Below is a small trained network, with its code and all its weights. Each question gives an input and a class and asks what happens when units are switched off, that is, made to give their printed mean instead of their output.

import numpy as np


def w(rows, s, z=0):
    codes = np.array(rows[::2]) - 128.0
    scale = np.full(codes.shape[1], s)
    scale[-1] = z or s
    return codes * scale


def f(y):
    return y / 2 * (1 + np.tanh(0.7978845608 * (y + 0.044715 * y**3)))


def log_softmax(a):
    a = a - a.max(-1, keepdims=True)
    return a - np.log(np.exp(a).sum(-1, keepdims=True))


def net(x, mask):
    res = np.array(x, float).reshape(1, 4) / 4 @ E
    y = f(res @ A[0][:, :-1].T + A[0][:, -1])
    res = res + np.where(mask, y, B[0][:, -1]) @ B[0][:, :-1]
    return log_softmax(res[-1] @ U[:, :-1].T + U[:, -1])


A, B = {}, {}
E = w([
[79,195,161,191,179,77,72],'x0',
[209,197,241,185,79,201,77],'x1',
[118,209,124,190,133,216,183],'x2',
[213,63,118,216,255,114,122],'x3',
],0.0089)
A[0] = w([
[247,86,136,134,97,162,149,242],'n1',
[159,117,117,165,180,146,146,224],'n2',
[147,130,105,86,72,174,181,150],'n3',
[175,141,139,125,129,185,105,125],'n4',
[79,206,137,150,84,170,123,200],'n5',
[121,115,163,121,113,96,63,163],'n6',
[175,144,155,163,140,172,119,100],'n7',
[73,87,106,71,101,64,134,221],'n8',
[153,117,75,129,150,179,144,196],'n9',
[88,115,116,184,210,95,142,201],'n10',
[102,201,195,177,139,83,71,210],'n11',
[127,99,77,81,118,136,153,250],'n12',
[230,119,163,153,116,143,104,185],'n13',
[146,89,112,134,138,147,164,148],'n14',
[67,119,128,112,131,129,140,36],'n15',
[81,138,73,171,219,107,135,232],'n16',
[54,117,114,77,115,93,99,219],'n17',
[106,103,103,115,137,108,118,96],'n18',
[115,204,151,130,74,200,152,216],'n19',
],0.013,0.0025)
B[0] = w([
[204,145,215,52,164,185,58,213],'n1',
[172,168,165,141,176,194,181,201],'n2',
[99,11,160,176,107,163,133,201],'n3',
[149,138,139,104,81,160,136,173],'n4',
[23,191,173,203,96,134,124,230],'n5',
[160,52,26,148,119,84,61,173],'n6',
[148,190,164,84,60,129,176,187],'n7',
[73,99,114,6,131,80,184,240],'n8',
[135,74,138,147,189,134,125,174],'n9',
[154,112,39,175,153,155,214,236],'n10',
[112,206,57,176,141,70,10,241],'n11',
[71,78,190,105,186,109,131,205],'n12',
[218,171,109,72,71,175,112,204],'n13',
[109,109,159,131,194,152,104,164],'n14',
[133,172,159,84,134,96,148,154],'n15',
[148,145,71,170,163,113,252,249],'n16',
[89,157,126,54,143,42,152,218],'n17',
[121,121,133,123,137,99,144,165],'n18',
[80,71,157,245,32,144,139,246],'n19',
],0.018,0.012)
U = w([
[65,233,116,215,70,88,107,91],'0',
[42,93,139,30,132,21,193,180],'1',
[126,158,49,152,160,42,60,91],'2',
[87,69,185,189,45,166,170,35],'3',
[248,155,143,87,29,188,109,111],'4',
[158,106,194,107,210,169,102,39],'5',
[184,142,70,196,191,157,254,254],'6',
],0.0071,0.0019)

Each question gives the input, the list of numbers given to net, and the class t.
The units are the neurons (one row each of A and B). Each row of codes is followed by its name. A weight is (code - 128) times the scale printed after its matrix; where a second scale follows, it is the last column's (A, B and U).
mask holds one flag per neuron, in row order. A switched-off neuron (its flag False) gives its mean, the last column of its row in B, instead of its output. The means were averaged over made-up inputs and are rounded, as every weight is.
A unit's drop is (log p(t) with every unit on - log p(t) with that unit switched off) / (log p(t) with every unit on - log p(t) with every unit switched off).
The circuit of an input: a set's keep is (log p(t) with only the set's units on - log p(t) with every unit switched off) / (log p(t) with every unit on - log p(t) with every unit switched off). Starting from the 12 units with the biggest drops (on a tie, the unit counted first), units are removed one at a time, each time the one whose removal leaves the highest keep (on an exact tie, the one counted first), for as long as the keep stays at least 0.8.
units of the circuit, in order: the units of the circuit, biggest drop first
unit that matters most: the unit with the biggest drop
top k neurons: the k neurons with the biggest drops, biggest first
drop when u is switched off: that unit's drop, to one decimal
input [-4,-2,1,4], class 5: unit that matters most : n1
input [-4,0,-5,2], class 5: units of the circuit, in order : [n1 n16]
input [-7,-7,5,2], class 1: top 2 neurons : [n12 n8]
input [1,0,4,-6], class 3: top 3 neurons : [n19 n3 n11]
input [8,-7,6,-2], class 6: top 2 neurons : [n16 n10]
input [7,6,-1,7], class 4: top 2 neurons : [n13 n7]
input [-8,7,1,-1], class 4: top 2 neurons : [n1 n13]
input [2,3,-3,7], class 4: top 2 neurons : [n13 n1]
input [7,4,-6,4], class 2: drop when n11 is switched off : 0.9
input [-3,2,-7,4], class 4: drop when n13 is switched off : 0.2
input [7,7,1,6], class 4: drop when n13 is switched off : 0.9
